Here is a tiny trained network, its code and every weight. The questions are about switching its units off for an input and a class, where a switched-off unit gives its printed mean instead of its output.

import numpy as np


def w(rows, s, z=0):
    codes = np.array(rows[::2]) - 128.0
    scale = np.full(codes.shape[1], s)
    scale[-1] = z or s
    return codes * scale


def norm(h):
    return h / np.sqrt((h * h).mean(-1, keepdims=True) + 1e-5)


def f(y):
    return np.maximum(y, 0)


def log_softmax(a):
    a = a - a.max(-1, keepdims=True)
    return a - np.log(np.exp(a).sum(-1, keepdims=True))


def net(x, mask):
    res = np.array(x, float).reshape(1, 3) / 4 @ E
    u = 0
    for l in range(4):
        y = f(norm(res) @ A[l][:, :-1].T + A[l][:, -1])
        res = res + np.where(mask[u : u + 10], y, B[l][:, -1]) @ B[l][:, :-1]
        u += 10
    return log_softmax(norm(res)[-1] @ U[:, :-1].T + U[:, -1])


A, B = {}, {}
E = w([
[237,143,184,179,105,72,71],'x0',
[94,115,166,251,195,205,98],'x1',
[163,43,95,83,193,155,76],'x2',
],0.014)
A[0] = w([
[95,125,162,195,146,132,139,94],'0.n0',
[139,144,134,88,91,117,153,82],'0.n1',
[117,153,149,170,126,133,159,103],'0.n2',
[163,96,127,111,150,182,115,97],'0.n3',
[110,134,132,166,3,151,122,2],'0.n4',
[193,155,138,171,99,126,114,39],'0.n5',
[49,156,80,116,122,137,133,49],'0.n6',
[110,116,141,103,88,89,124,82],'0.n7',
[180,138,119,156,103,103,115,33],'0.n8',
[173,136,121,152,111,147,129,10],'0.n9',
],0.015,0.007)
B[0] = w([
[196,176,25,82,26,190,108,255],'0.n0',
[175,164,30,128,78,187,102,235],'0.n1',
[107,164,108,126,245,78,117,220],'0.n2',
[72,171,90,136,164,38,120,231],'0.n3',
[96,181,97,145,241,28,131,205],'0.n4',
[64,44,209,121,69,116,79,233],'0.n5',
[88,6,177,152,81,79,139,242],'0.n6',
[158,150,63,124,80,176,108,204],'0.n7',
[85,51,189,129,73,147,113,198],'0.n8',
[108,70,174,146,121,101,138,137],'0.n9',
],0.017,0.0049)
A[1] = w([
[197,108,175,193,119,120,127,2],'1.n0',
[13,112,178,93,116,202,167,58],'1.n1',
[129,124,102,164,97,187,112,97],'1.n2',
[92,116,92,151,134,105,83,138],'1.n3',
[156,117,149,145,146,144,163,66],'1.n4',
[151,69,167,151,101,99,128,77],'1.n5',
[74,214,164,202,87,135,188,45],'1.n6',
[154,154,132,180,143,203,133,66],'1.n7',
[184,61,131,100,241,153,91,14],'1.n8',
[116,136,129,252,161,208,94,60],'1.n9',
],0.024,0.005)
B[1] = w([
[108,91,205,168,78,157,154,162],'1.n0',
[91,59,117,148,143,189,253,193],'1.n1',
[170,113,95,137,185,158,133,187],'1.n2',
[168,129,121,121,200,146,118,252],'1.n3',
[127,113,119,156,131,124,112,128],'1.n4',
[157,153,140,141,170,161,120,198],'1.n5',
[49,137,139,98,149,26,101,179],'1.n6',
[145,118,46,164,135,162,57,154],'1.n7',
[40,187,137,136,109,34,122,184],'1.n8',
[168,91,41,104,44,87,66,200],'1.n9',
],0.025,0.013)
A[2] = w([
[91,126,161,115,138,107,117,24],'2.n0',
[143,124,175,187,103,97,89,253],'2.n1',
[127,136,187,149,117,147,115,78],'2.n2',
[84,173,140,153,131,35,121,21],'2.n3',
[159,132,191,158,124,125,89,63],'2.n4',
[198,141,143,179,200,167,143,174],'2.n5',
[151,147,156,140,179,166,119,92],'2.n6',
[189,113,223,192,100,97,70,81],'2.n7',
[95,189,129,109,177,92,111,166],'2.n8',
[195,175,152,6,32,114,153,118],'2.n9',
],0.026,0.002)
B[2] = w([
[135,126,94,112,87,105,117,168],'2.n0',
[97,107,70,71,171,163,205,203],'2.n1',
[170,117,145,146,181,192,129,165],'2.n2',
[145,204,191,43,171,55,162,250],'2.n3',
[63,64,138,152,137,122,188,188],'2.n4',
[110,134,223,156,88,162,107,188],'2.n5',
[129,155,158,164,79,141,134,159],'2.n6',
[93,47,75,165,203,164,248,234],'2.n7',
[60,172,166,116,108,62,118,237],'2.n8',
[187,61,3,193,152,125,8,196],'2.n9',
],0.024,0.015)
A[3] = w([
[170,110,79,149,105,119,54,22],'3.n0',
[207,168,160,58,80,92,188,150],'3.n1',
[151,150,245,148,85,161,89,157],'3.n2',
[151,204,197,134,91,177,125,151],'3.n3',
[144,164,203,148,109,158,114,80],'3.n4',
[110,168,157,157,122,156,112,4],'3.n5',
[252,106,122,111,184,104,96,235],'3.n6',
[150,218,238,94,44,218,107,56],'3.n7',
[203,178,110,99,84,143,134,105],'3.n8',
[135,137,186,179,96,119,110,214],'3.n9',
],0.018,0.0027)
B[3] = w([
[171,91,161,92,17,138,50,254],'3.n0',
[83,125,191,159,155,134,81,190],'3.n1',
[74,192,168,148,118,168,68,164],'3.n2',
[98,135,196,169,142,153,105,158],'3.n3',
[143,198,142,134,106,168,139,152],'3.n4',
[157,150,154,98,124,142,146,141],'3.n5',
[107,160,115,156,12,156,133,233],'3.n6',
[163,138,253,184,102,175,135,165],'3.n7',
[101,89,152,216,200,101,77,156],'3.n8',
[86,200,87,91,66,164,169,151],'3.n9',
],0.022,0.0089)
U = w([
[113,75,122,157,161,169,192,150],'0',
[178,123,74,154,83,130,46,163],'1',
[95,184,154,102,155,50,121,128],'2',
[127,168,189,165,109,167,113,144],'3',
[252,177,140,92,145,142,149,2],'4',
],0.022,0.0085)

Each question gives the input, the list of numbers given to net, and the class t.
The units are the neurons (one row each of A and B). Each row of codes is followed by its name. A weight is (code - 128) times the scale printed after its matrix; where a second scale follows, it is the last column's (A, B and U).
mask holds one flag per neuron, layer by layer. A switched-off neuron (its flag False) gives its mean, the last column of its row in B, instead of its output. The means were averaged over made-up inputs and are rounded, as every weight is.
A unit's drop is (log p(t) with every unit on - log p(t) with that unit switched off) / (log p(t) with every unit on - log p(t) with every unit switched off).
The circuit of an input: a set's keep is (log p(t) with only the set's units on - log p(t) with every unit switched off) / (log p(t) with every unit on - log p(t) with every unit switched off). Starting from the 12 units with the biggest drops (on a tie, the unit counted first), units are removed one at a time, each time the one whose removal leaves the highest keep (on an exact tie, the one counted first), for as long as the keep stays at least 0.8.
units of the circuit, in order: the units of the circuit, biggest drop first
k most important neurons: the k neurons with the biggest drops, biggest first
top k neurons in layer l: the k neurons of layer l with the biggest drops, biggest first
drop of u: that unit's drop, to one decimal
input [-4,1,6], class 2: units of the circuit, in order : 1.n8
input [6,-7,-2], class 1: 2 most important neurons : 2.n9, 0.n1
input [3,3,4], class 2: 4 most important neurons : 0.n1, 1.n8, 0.n7, 0.n6
input [1,4,-5], class 2: 2 most important neurons : 0.n4, 0.n1
input [-3,0,3], class 3: 3 most important neurons : 2.n5, 1.n9, 1.n3
input [6,0,7], class 2: 3 most important neurons : 1.n8, 0.n6, 0.n3
input [6,-7,2], class 1: top 3 neurons in layer 0 : 0.n1, 0.n6, 0.n7
input [5,7,-7], class 1: top 3 neurons in layer 1 : 1.n9, 1.n7, 1.n8
input [-1,3,0], class 3: 2 most important neurons : 0.n0, 2.n5
input [8,-7,8], class 0: 4 most important neurons : 0.n2, 0.n0, 0.n4, 2.n7
input [7,-7,7], class 0: top 3 neurons in layer 1 : 1.n9, 1.n5, 1.n6
input [0,-2,3], class 3: 3 most important neurons : 0.n3, 0.n2, 1.n9
input [-1,-1,2], class 3: 2 most important neurons : 0.n3, 0.n2
input [5,8,3], class 1: units of the circuit, in order : 1.n9
input [6,-1,2], class 0: drop of 3.n7 : 0.0
input [2,-4,6], class 2: drop of 0.n0 : 3.0
input [3,-8,7], class 1: drop of 2.n9 : 0.2
